Here is a tiny trained network, its code and every weight. The questions are about switching its units off for an input and a class, where a switched-off unit gives its printed mean instead of its output.

import numpy as np


def w(rows, s, z=0):
    codes = np.array(rows[::2]) - 128.0
    scale = np.full(codes.shape[1], s)
    scale[-1] = z or s
    return codes * scale


def norm(h):
    return h / np.sqrt((h * h).mean(-1, keepdims=True) + 1e-5)


def f(y):
    return y / 2 * (1 + np.tanh(0.7978845608 * (y + 0.044715 * y**3)))


def log_softmax(a):
    a = a - a.max(-1, keepdims=True)
    return a - np.log(np.exp(a).sum(-1, keepdims=True))


def net(x, mask):
    res = np.array(x, float).reshape(1, 7) / 4 @ E
    u = 0
    for l in range(3):
        y = f(norm(res) @ A[l][:, :-1].T + A[l][:, -1])
        res = res + np.where(mask[u : u + 6], y, B[l][:, -1]) @ B[l][:, :-1]
        u += 6
    return log_softmax(norm(res)[-1] @ U[:, :-1].T + U[:, -1])


A, B = {}, {}
E = w([
[179,196,125,138,115,141],'x0',
[126,109,51,133,124,164],'x1',
[129,130,129,126,123,127],'x2',
[130,132,123,128,137,127],'x3',
[123,125,138,124,110,145],'x4',
[95,155,175,188,218,245],'x5',
[185,58,146,203,113,110],'x6',
],0.011)
A[0] = w([
[244,207,102,174,112,148,37],'L0N0',
[165,78,130,205,83,127,46],'L0N1',
[153,106,6,168,146,157,42],'L0N2',
[153,58,117,184,164,130,149],'L0N3',
[138,157,218,155,159,48,2],'L0N4',
[62,2,128,129,178,103,65],'L0N5',
],0.017,0.0045)
B[0] = w([
[107,240,132,136,77,116,233],'L0N0',
[189,152,139,83,175,101,236],'L0N1',
[94,49,194,83,95,171,239],'L0N2',
[150,134,124,127,173,114,254],'L0N3',
[148,68,157,97,82,202,180],'L0N4',
[119,254,144,134,60,139,252],'L0N5',
],0.023,0.0071)
A[1] = w([
[118,111,117,244,111,80,26],'L1N0',
[178,72,45,175,52,40,72],'L1N1',
[102,107,89,249,224,196,89],'L1N2',
[4,164,68,29,174,153,103],'L1N3',
[92,55,71,145,191,120,2],'L1N4',
[168,79,57,236,97,113,36],'L1N5',
],0.012,0.0027)
B[1] = w([
[205,103,222,161,139,114,112],'L1N0',
[69,96,156,168,151,111,158],'L1N1',
[49,142,144,132,190,92,155],'L1N2',
[198,151,116,102,137,128,254],'L1N3',
[150,143,95,113,124,152,125],'L1N4',
[155,169,254,108,137,107,118],'L1N5',
],0.025,0.0059)
A[2] = w([
[87,68,185,68,150,144,5],'L2N0',
[252,132,81,100,234,105,144],'L2N1',
[199,59,76,119,62,43,102],'L2N2',
[118,63,89,135,62,40,65],'L2N3',
[109,127,114,191,241,250,127],'L2N4',
[222,52,174,69,103,206,73],'L2N5',
],0.017,0.002)
B[2] = w([
[95,152,116,106,143,227,170],'L2N0',
[116,71,128,93,252,96,231],'L2N1',
[94,155,165,248,128,123,182],'L2N2',
[88,131,189,207,189,132,166],'L2N3',
[77,95,115,220,69,34,175],'L2N4',
[83,52,31,104,110,160,245],'L2N5',
],0.021,0.011)
U = w([
[84,145,144,105,145,99,254],'0',
[147,228,171,117,78,81,79],'1',
[53,125,163,255,155,55,50],'2',
[115,29,148,107,81,185,79],'3',
[119,145,142,106,148,104,184],'4',
[202,96,133,84,213,59,77],'5',
[110,134,146,124,135,110,149],'6',
],0.0098,0.0074)

Each question gives the input, the list of numbers given to net, and the class t.
The units are the neurons (one row each of A and B). Each row of codes is followed by its name. A weight is (code - 128) times the scale printed after its matrix; where a second scale follows, it is the last column's (A, B and U).
mask holds one flag per neuron, layer by layer. A switched-off neuron (its flag False) gives its mean, the last column of its row in B, instead of its output. The means were averaged over made-up inputs and are rounded, as every weight is.
A unit's drop is (log p(t) with every unit on - log p(t) with that unit switched off) / (log p(t) with every unit on - log p(t) with every unit switched off).
The circuit of an input: a set's keep is (log p(t) with only the set's units on - log p(t) with every unit switched off) / (log p(t) with every unit on - log p(t) with every unit switched off). Starting from the 12 units with the biggest drops (on a tie, the unit counted first), units are removed one at a time, each time the one whose removal leaves the highest keep (on an exact tie, the one counted first), for as long as the keep stays at least 0.8.
units of the circuit, in order: the units of the circuit, biggest drop first
k most important neurons: the k neurons with the biggest drops, biggest first
k most important neurons of layer l: the k neurons of layer l with the biggest drops, biggest first
input [-6,4,-2,-4,2,4,6], class 1: units of the circuit, in order	(L0N5)
input [6,-6,-1,5,-5,-7,-3], class 2: units of the circuit, in order	(L0N5, L2N2)
input [5,2,-2,-1,0,7,-8], class 5: units of the circuit, in order	(L1N3, L0N5)
input [-4,6,-5,0,-6,8,-2], class 2: 3 most important neurons	(L2N4, L1N2, L0N1)
input [7,-4,1,-6,5,7,-2], class 1: units of the circuit, in order	(L0N0, L2N1)
input [-5,-4,5,-4,5,8,0], class 2: 2 most important neurons	(L2N4, L0N0)
input [6,6,1,-5,0,-2,8], class 5: 2 most important neurons	(L0N1, L0N5)
input [-7,3,-4,-5,3,-1,8], class 5: 4 most important neurons	(L0N1, L0N3, L0N0, L2N1)
input [-8,-1,-8,5,-6,-6,-8], class 1: 2 most important neurons	(L0N5, L0N3)
input [6,-6,4,6,2,1,8], class 5: 3 most important neurons	(L0N1, L0N5, L0N2)
input [5,-7,2,-1,-7,4,2], class 3: 3 most important neurons	(L0N4, L0N5, L2N5)
input [-7,6,-3,-4,0,-8,-5], class 2: 2 most important neurons	(L0N0, L2N2)
input [1,-8,-6,1,-4,6,6], class 3: 2 most important neurons	(L0N4, L2N5)
input [0,4,-3,1,3,-3,3], class 3: units of the circuit, in order	(L0N2)
input [5,-5,1,-4,-1,5,-5], class 1: 2 most important neurons	(L0N1, L0N2)
input [8,-8,-4,-1,0,5,-6], class 1: units of the circuit, in order	(L2N1, L2N5)
input [-1,6,2,-5,0,-5,0], class 3: 2 most important neurons	(L0N2, L2N5)
input [-5,4,1,3,-1,4,-8], class 5: units of the circuit, in order	(L1N3, L2N1)
input [-4,2,-4,-3,1,6,-4], class 2: 4 most important neurons	(L2N4, L0N1, L0N0, L1N2)
input [-5,5,7,6,1,-3,8], class 5: 4 most important neurons	(L0N1, L0N3, L0N0, L0N5)
input [-6,-7,6,-4,2,2,2], class 3: 3 most important neurons	(L0N4, L0N0, L2N5)
input [-1,-4,-4,0,-2,1,6], class 5: most important neuron	(L0N1)
input [-7,6,2,-3,5,8,-7], class 2: 4 most important neurons of layer 0	(L0N1, L0N0, L0N3, L0N2)
input [-6,-6,-1,3,-5,-4,7], class 5: 2 most important neurons of layer 2	(L2N0, L2N1)
input [-2,-5,-5,-3,2,8,5], class 2: 2 most important neurons of layer 1	(L1N2, L1N3)
input [-1,-8,-5,6,2,-6,-7], class 3: 2 most important neurons of layer 0	(L0N4, L0N5)
input [-8,8,4,-1,2,-2,-5], class 1: units of the circuit, in order	(L0N5)
input [8,-6,6,2,3,4,3], class 1: 2 most important neurons of layer 0	(L0N0, L0N2)
input [1,-2,2,-4,0,8,-8], class 2: 2 most important neurons of layer 0	(L0N1, L0N0)
